Here is a tiny trained network, its code and every weight. The questions are about switching its units off for an input and a target symbol, where a switched-off unit gives its printed mean instead of its output.

import numpy as np


def w(rows, s, z=0):
    codes = np.array(rows[::2]) - 128.0
    scale = np.full(codes.shape[1], s)
    scale[-1] = z or s
    return codes * scale


def f(y):
    return np.maximum(y, 0)


def softmax(a):
    e = np.exp(a - a.max(-1, keepdims=True))
    return e / e.sum(-1, keepdims=True)


def log_softmax(a):
    a = a - a.max(-1, keepdims=True)
    return a - np.log(np.exp(a).sum(-1, keepdims=True))


def net(x, mask):
    ids = ['αβγδζηθλμξπσφψω'.index(c) for c in x.split()]
    T = len(ids)
    res = E[ids] + P[:T]
    u = 0
    for l in range(2):
        q, k, v = (res @ M[l].T for M in (Q, K, V))
        z = softmax(np.where(np.tri(T) > 0, q @ k.T / 4**0.5, -1e9)) @ v
        res = res + np.where(mask[u], z, O[l][:, -1]) @ O[l][:, :-1]
        u += 1
        y = f(res @ A[l][:, :-1].T + A[l][:, -1])
        res = res + np.where(mask[u : u + 4], y, B[l][:, -1]) @ B[l][:, :-1]
        u += 4
    return log_softmax(res[-1] @ U[:, :-1].T + U[:, -1])


Q, K, V, O, A, B = {}, {}, {}, {}, {}, {}
E = w([
[60,150,163,69,109,78,82,179],'α',
[130,127,175,73,149,115,95,65],'β',
[91,114,152,139,177,78,163,99],'γ',
[111,130,152,124,175,67,193,109],'δ',
[143,76,99,94,183,116,168,123],'ζ',
[169,142,95,153,91,107,61,118],'η',
[89,135,97,163,62,37,71,142],'θ',
[148,184,193,102,57,109,121,143],'λ',
[71,172,175,140,57,78,156,34],'μ',
[73,17,177,165,128,137,137,145],'ξ',
[130,157,77,130,96,130,139,41],'π',
[155,121,98,165,124,96,249,121],'σ',
[138,129,154,68,99,208,182,122],'φ',
[125,122,102,29,100,174,182,224],'ψ',
[58,36,73,98,91,123,161,187],'ω',
],0.017)
P = w([
[120,126,113,185,254,114,95,122],'0',
[83,198,66,168,203,169,127,132],'1',
[136,96,132,128,151,42,107,98],'2',
[85,226,54,115,113,142,157,96],'3',
[143,63,122,82,65,19,119,90],'4',
[71,247,27,59,80,110,185,81],'5',
],0.011)
Q[0] = w([
[22,171,88,77,114,53,159,182],'L0H0',
[24,183,30,43,113,171,254,98],'L0H0',
[224,131,109,247,165,114,212,183],'L0H0',
[192,114,150,172,49,13,185,92],'L0H0',
],0.007)
K[0] = w([
[160,106,104,100,75,107,162,170],'L0H0',
[98,54,110,127,14,233,254,123],'L0H0',
[158,146,125,154,171,175,56,152],'L0H0',
[133,127,122,57,52,140,73,38],'L0H0',
],0.0092)
V[0] = w([
[51,93,115,75,200,203,34,96],'L0H0',
[163,121,71,40,149,89,38,144],'L0H0',
[183,181,37,180,217,40,227,168],'L0H0',
[109,117,212,17,253,49,52,83],'L0H0',
],0.0051)
O[0] = w([
[125,35,199,42,135,144,154,144,84],'L0H0',
[193,102,65,106,108,78,76,132,129],'L0H0',
[170,235,53,184,146,70,242,143,253],'L0H0',
[122,102,156,2,196,66,129,140,161],'L0H0',
],0.0065,0.0042)
A[0] = w([
[119,2,128,120,81,135,167,130,254],'L0N0',
[70,90,229,146,86,113,226,61,49],'L0N1',
[110,21,32,224,33,139,52,219,140],'L0N2',
[191,159,119,169,26,105,54,110,114],'L0N3',
],0.0056,0.007)
B[0] = w([
[143,200,124,149,77,5,216,97,253],'L0N0',
[152,172,83,190,86,101,67,162,160],'L0N1',
[89,254,74,98,144,195,190,107,184],'L0N2',
[95,129,174,54,203,89,70,137,204],'L0N3',
],0.0072,0.0045)
Q[1] = w([
[100,182,126,129,160,253,143,114],'L1H0',
[107,185,124,117,117,74,186,69],'L1H0',
[54,163,162,90,147,103,147,112],'L1H0',
[173,131,116,82,104,39,203,91],'L1H0',
],0.014)
K[1] = w([
[128,96,123,213,136,126,246,191],'L1H0',
[186,133,124,102,15,173,143,123],'L1H0',
[180,117,90,149,96,112,173,77],'L1H0',
[89,163,71,52,25,133,96,104],'L1H0',
],0.012)
V[1] = w([
[212,106,12,117,163,161,46,46],'L1H0',
[20,159,134,177,131,91,66,39],'L1H0',
[63,51,53,111,135,120,175,107],'L1H0',
[135,83,197,150,128,175,201,24],'L1H0',
],0.011)
O[1] = w([
[230,103,158,155,155,147,34,28,61],'L1H0',
[86,128,248,185,252,183,80,161,254],'L1H0',
[228,62,243,218,136,120,245,232,173],'L1H0',
[84,178,253,64,61,135,197,78,43],'L1H0',
],0.011,0.0082)
A[1] = w([
[69,120,43,105,70,64,124,38,121],'L1N0',
[133,14,169,47,1,247,62,70,8],'L1N1',
[172,125,97,141,147,125,87,135,84],'L1N2',
[122,149,64,196,105,123,145,76,162],'L1N3',
],0.0086,0.015)
B[1] = w([
[148,135,127,117,137,227,120,140,253],'L1N0',
[105,255,162,192,30,151,215,11,128],'L1N1',
[72,133,108,159,52,147,150,60,173],'L1N2',
[81,126,157,97,89,78,47,134,254],'L1N3',
],0.016,0.0095)
U = w([
[87,19,127,91,155,55,65,152,79],'α',
[109,51,169,41,133,53,87,87,143],'β',
[106,89,124,122,147,110,118,109,122],'γ',
[146,224,18,123,227,85,193,48,108],'δ',
[183,124,68,130,148,76,130,80,191],'ζ',
[93,64,98,125,112,95,119,42,167],'η',
[106,104,72,215,149,142,118,105,83],'θ',
[112,148,86,82,183,133,85,100,118],'λ',
[67,112,173,134,148,125,88,133,1],'μ',
[31,3,148,127,112,149,129,106,134],'ξ',
[214,143,186,180,119,150,61,127,209],'π',
[150,255,128,168,92,51,99,115,49],'σ',
[93,115,123,135,80,167,177,46,178],'φ',
[155,62,128,135,66,143,72,151,212],'ψ',
[151,91,153,213,82,154,105,189,72],'ω',
],0.0056,0.0074)

Each question gives the input, a string of symbols that net reads in full, and the target symbol t.
The units are the heads (4 rows each of Q, K, V and O) and the neurons (one row each of A and B). Each row of codes is followed by its name. A weight is (code - 128) times the scale printed after its matrix; where a second scale follows, it is the last column's (O, A, B and U).
mask holds one flag per unit, layer by layer, with each layer's heads first. A switched-off unit (its flag False) gives its mean, the last column of its rows in O or B, instead of its output. The means were averaged over made-up inputs and are rounded, as every weight is.
A unit's drop is (log p(t) with every unit on - log p(t) with that unit switched off) / (log p(t) with every unit on - log p(t) with every unit switched off).
The circuit of an input: a set's keep is (log p(t) with only the set's units on - log p(t) with every unit switched off) / (log p(t) with every unit on - log p(t) with every unit switched off). Starting from all 10 units, units are removed one at a time, each time the one whose removal leaves the highest keep (on an exact tie, the one counted first), for as long as the keep stays at least 0.8.
circuit, biggest first: the units of the circuit, biggest drop first
most important unit: the unit with the biggest drop
k most important neurons: the k neurons with the biggest drops, biggest first
input ζ δ δ, target δ: most important unit => L1N3
input δ π ω, target ω: circuit, biggest first => L1H0; L0N2; L0N0
input θ π σ π, target σ: 3 most important neurons => L0N0; L0N3; L1N3
input π π λ θ γ, target θ: circuit, biggest first => L1H0; L1N2; L1N3
input η φ β δ φ π, target φ: circuit, biggest first => L1H0; L0N0; L1N0
input ζ δ δ β σ λ, target σ: circuit, biggest first => L0N0; L0H0; L0N3; L1H0
input δ ζ λ φ ξ, target φ: 3 most important neurons => L0N0; L0N2; L1N0
input η σ π ζ, target σ: 2 most important neurons => L1N3; L1N0
input λ ζ ζ, target λ: circuit, biggest first => L1H0; L1N0
input π μ δ δ ψ φ, target ψ: 4 most important neurons => L0N0; L1N3; L0N2; L1N0
input δ η φ π, target φ: circuit, biggest first => L0N0; L1H0; L0N3
input θ δ δ σ δ, target θ: circuit, biggest first => L1H0; L0N2; L0H0; L1N2
input ω σ ξ, target ω: circuit, biggest first => L1H0; L0N0
input π σ δ λ π λ, target π: most important unit => L0N0
input ζ μ δ ψ θ, target θ: circuit, biggest first => L1H0; L1N2; L0H0
input γ γ ψ δ δ, target ψ: circuit, biggest first => L1H0; L1N0; L1N3
input η σ ψ, target ψ: circuit, biggest first => L1H0; L1N0; L1N3
input λ θ δ δ, target θ: circuit, biggest first => L1H0; L0N2; L1N2
input δ ψ λ π, target ψ: 2 most important neurons => L0N0; L0N3
input λ λ δ σ σ, target λ: 2 most important neurons => L1N0; L1N3
input π λ δ θ σ, target θ: 2 most important neurons => L1N2; L0N3
input π σ σ ξ, target σ: most important unit => L0H0
input σ δ λ π λ, target λ: 2 most important neurons => L1N0; L0N3
input λ α σ, target α: 2 most important neurons => L1N3; L1N0
